Here is a tiny trained network, its code and every weight. The questions are about switching its units off for an input and a target symbol, where a switched-off unit gives its printed mean instead of its output.

import numpy as np


def w(rows, s, z=0):
    codes = np.array(rows[::2]) - 128.0
    scale = np.full(codes.shape[1], s)
    scale[-1] = z or s
    return codes * scale


def f(y):
    return y / 2 * (1 + np.tanh(0.7978845608 * (y + 0.044715 * y**3)))


def softmax(a):
    e = np.exp(a - a.max(-1, keepdims=True))
    return e / e.sum(-1, keepdims=True)


def log_softmax(a):
    a = a - a.max(-1, keepdims=True)
    return a - np.log(np.exp(a).sum(-1, keepdims=True))


def net(x, mask):
    ids = ['ΓΔΛαβζηθμπστφω'.index(c) for c in x.split()]
    T = len(ids)
    res = E[ids] + P[:T]
    r = res
    for j in range(2):
        rows = slice(2 * j, 2 * j + 2)
        q, k, v = (r @ M[0][rows].T for M in (Q, K, V))
        z = softmax(np.where(np.tri(T) > 0, q @ k.T / 2**0.5, -1e9)) @ v
        o = O[0][rows]
        res = res + np.where(mask[j], z, o[:, -1]) @ o[:, :-1]
    y = f(res @ A[0][:, :-1].T + A[0][:, -1])
    res = res + np.where(mask[2:10], y, B[0][:, -1]) @ B[0][:, :-1]
    return log_softmax(res[-1] @ U[:, :-1].T + U[:, -1])


Q, K, V, O, A, B = {}, {}, {}, {}, {}, {}
E = w([
[41,164,116,138,152],'Γ',
[231,43,113,69,61],'Δ',
[101,59,151,142,46],'Λ',
[187,213,92,177,151],'α',
[110,57,138,55,79],'β',
[227,156,140,108,88],'ζ',
[57,199,133,179,105],'η',
[93,170,81,55,180],'θ',
[161,67,119,175,112],'μ',
[101,253,114,190,166],'π',
[136,178,155,142,71],'σ',
[54,213,110,59,136],'τ',
[178,175,109,105,142],'φ',
[57,68,132,207,111],'ω',
],0.015)
P = w([
[91,189,37,190,80],'0',
[237,119,158,156,120],'1',
[97,147,183,102,183],'2',
[135,191,73,79,11],'3',
[213,92,149,150,122],'4',
[98,142,185,106,181],'5',
[121,118,75,56,38],'6',
[194,70,146,141,125],'7',
[93,141,184,102,183],'8',
[144,93,75,34,49],'9',
[186,74,142,143,128],'10',
[95,141,184,101,184],'11',
],0.011)
Q[0] = w([
[147,108,137,141,170],'H0',
[177,117,188,251,135],'H0',
[117,126,53,130,76],'H1',
[130,127,143,112,129],'H1',
],0.027)
K[0] = w([
[111,95,82,147,98],'H0',
[118,129,71,194,3],'H0',
[113,142,45,130,74],'H1',
[118,136,144,123,132],'H1',
],0.029)
V[0] = w([
[130,127,80,138,95],'H0',
[147,140,146,138,137],'H0',
[146,124,136,134,97],'H1',
[148,116,249,120,203],'H1',
],0.012)
O[0] = w([
[178,254,133,186,74,175],'H0',
[124,112,138,90,131,110],'H0',
[113,74,136,93,119,143],'H1',
[216,194,196,144,194,2],'H1',
],0.0066,0.0059)
A[0] = w([
[123,77,85,153,107,201],'N0',
[129,175,182,90,159,253],'N1',
[83,162,230,169,120,144],'N2',
[221,71,215,137,100,92],'N3',
[84,205,130,61,236,69],'N4',
[255,82,136,109,157,141],'N5',
[160,139,168,170,245,85],'N6',
[120,140,124,179,122,218],'N7',
],0.017,0.0061)
B[0] = w([
[145,191,136,126,155,254],'N0',
[80,122,6,35,122,225],'N1',
[125,193,185,213,62,205],'N2',
[158,88,206,69,80,199],'N3',
[193,70,145,213,97,204],'N4',
[43,160,76,222,189,200],'N5',
[134,130,189,73,223,202],'N6',
[197,66,104,95,105,198],'N7',
],0.019,0.011)
U = w([
[158,219,35,66,91,179],'Γ',
[110,232,114,52,177,142],'Δ',
[145,110,252,44,205,188],'Λ',
[120,221,223,189,193,99],'α',
[255,178,153,46,228,27],'β',
[132,92,45,180,116,47],'ζ',
[160,64,201,182,177,193],'η',
[215,48,157,6,152,133],'θ',
[133,179,109,218,101,1],'μ',
[119,41,81,18,90,98],'π',
[176,125,121,116,223,137],'σ',
[249,152,174,123,167,78],'τ',
[51,71,151,134,127,192],'φ',
[106,92,166,89,56,75],'ω',
],0.007,0.0055)

Each question gives the input, a string of symbols that net reads in full, and the target symbol t.
The units are the heads (2 rows each of Q, K, V and O) and the neurons (one row each of A and B). Each row of codes is followed by its name. A weight is (code - 128) times the scale printed after its matrix; where a second scale follows, it is the last column's (O, A, B and U).
mask holds one flag per unit, heads first, then neurons. A switched-off unit (its flag False) gives its mean, the last column of its rows in O or B, instead of its output. The means were averaged over made-up inputs and are rounded, as every weight is.
A unit's drop is (log p(t) with every unit on - log p(t) with that unit switched off) / (log p(t) with every unit on - log p(t) with every unit switched off).
The circuit of an input: a set's keep is (log p(t) with only the set's units on - log p(t) with every unit switched off) / (log p(t) with every unit on - log p(t) with every unit switched off). Starting from all 10 units, units are removed one at a time, each time the one whose removal leaves the highest keep (on an exact tie, the one counted first), for as long as the keep stays at least 0.8.
circuit, biggest first: the units of the circuit, biggest drop first
most important unit: the unit with the biggest drop
k most important neurons: the k neurons with the biggest drops, biggest first
drop of u: that unit's drop, to one decimal
input η φ Δ Δ μ Δ η τ θ, target θ: circuit, biggest first	(N1 H1 N4 N5)
input ω θ Γ η Γ π η η, target μ: circuit, biggest first	(N6 N2)
input θ ζ η μ σ η, target μ: 4 most important neurons	(N2 N4 N1 N3)
input Γ η τ β Δ θ Δ, target Δ: 4 most important neurons	(N0 N4 N7 N1)
input ζ ζ Λ σ η Γ η ζ ω Γ, target Δ: circuit, biggest first	(N4 N7)
input Γ μ Γ Λ ω ζ ω π, target β: 2 most important neurons	(N6 N7)
input ω ω ζ Γ η Γ ζ τ μ β α, target σ: circuit, biggest first	(N5 N2 H1)
input σ τ Δ α φ Λ β μ μ Λ, target Δ: most important unit	N0
input ζ Δ Γ ζ η σ μ β σ μ, target Δ: circuit, biggest first	(N0 N4)
input ω ω Λ μ φ, target Δ: circuit, biggest first	(N5 N4)
input Γ Γ τ η σ, target ω: 4 most important neurons	(N3 N0 N6 N2)
input ω β β β α, target σ: circuit, biggest first	(N5 N2 H1 N6)
input μ α α π ζ φ Λ ζ ζ σ θ θ, target θ: circuit, biggest first	(N1 H1 N6 N4)
input τ σ Δ β Γ Γ σ ζ Λ, target ω: most important neuron	(N2)
input α Λ η Δ Γ, target Γ: 3 most important neurons	(N4 N3 N6)
input τ ω τ β ζ ω Λ σ Γ Γ θ, target ζ: circuit, biggest first	(N6 N3 N0)
input π ζ π ω μ ω ω, target Δ: circuit, biggest first	(N0 N4)
input θ ζ μ σ Γ ω ζ β, target Λ: 2 most important neurons	(N1 N3)
input θ ω Γ θ π Γ η ζ ζ, target Δ: 4 most important neurons	(N1 N5 N6 N7)
input ω Γ Γ Λ φ, target Δ: 4 most important neurons	(N5 N4 N1 N6)
input θ φ φ α μ Λ Δ Δ μ β, target Γ: circuit, biggest first	(N0 H1)
input Λ τ μ θ φ Δ Γ β Δ Δ, target Δ: 2 most important neurons	(N0 N4)
input Γ Λ Δ Γ ζ ω Λ Λ, target θ: 4 most important neurons	(N5 N2 N3 N1)
input ζ Γ φ Γ Δ σ Γ β π β μ ω, target α: 3 most important neurons	(N2 N6 N3)
input α μ Γ α π α ζ θ α, target β: 3 most important neurons	(N6 N1 N4)
input τ Δ μ, target Λ: drop of H1	1.1
input ω σ σ ω Δ Δ, target φ: drop of N5	2.1
input Γ φ Δ μ α β, target π: drop of N1	0.6
input Γ μ σ β θ, target ζ: drop of N0	0.2
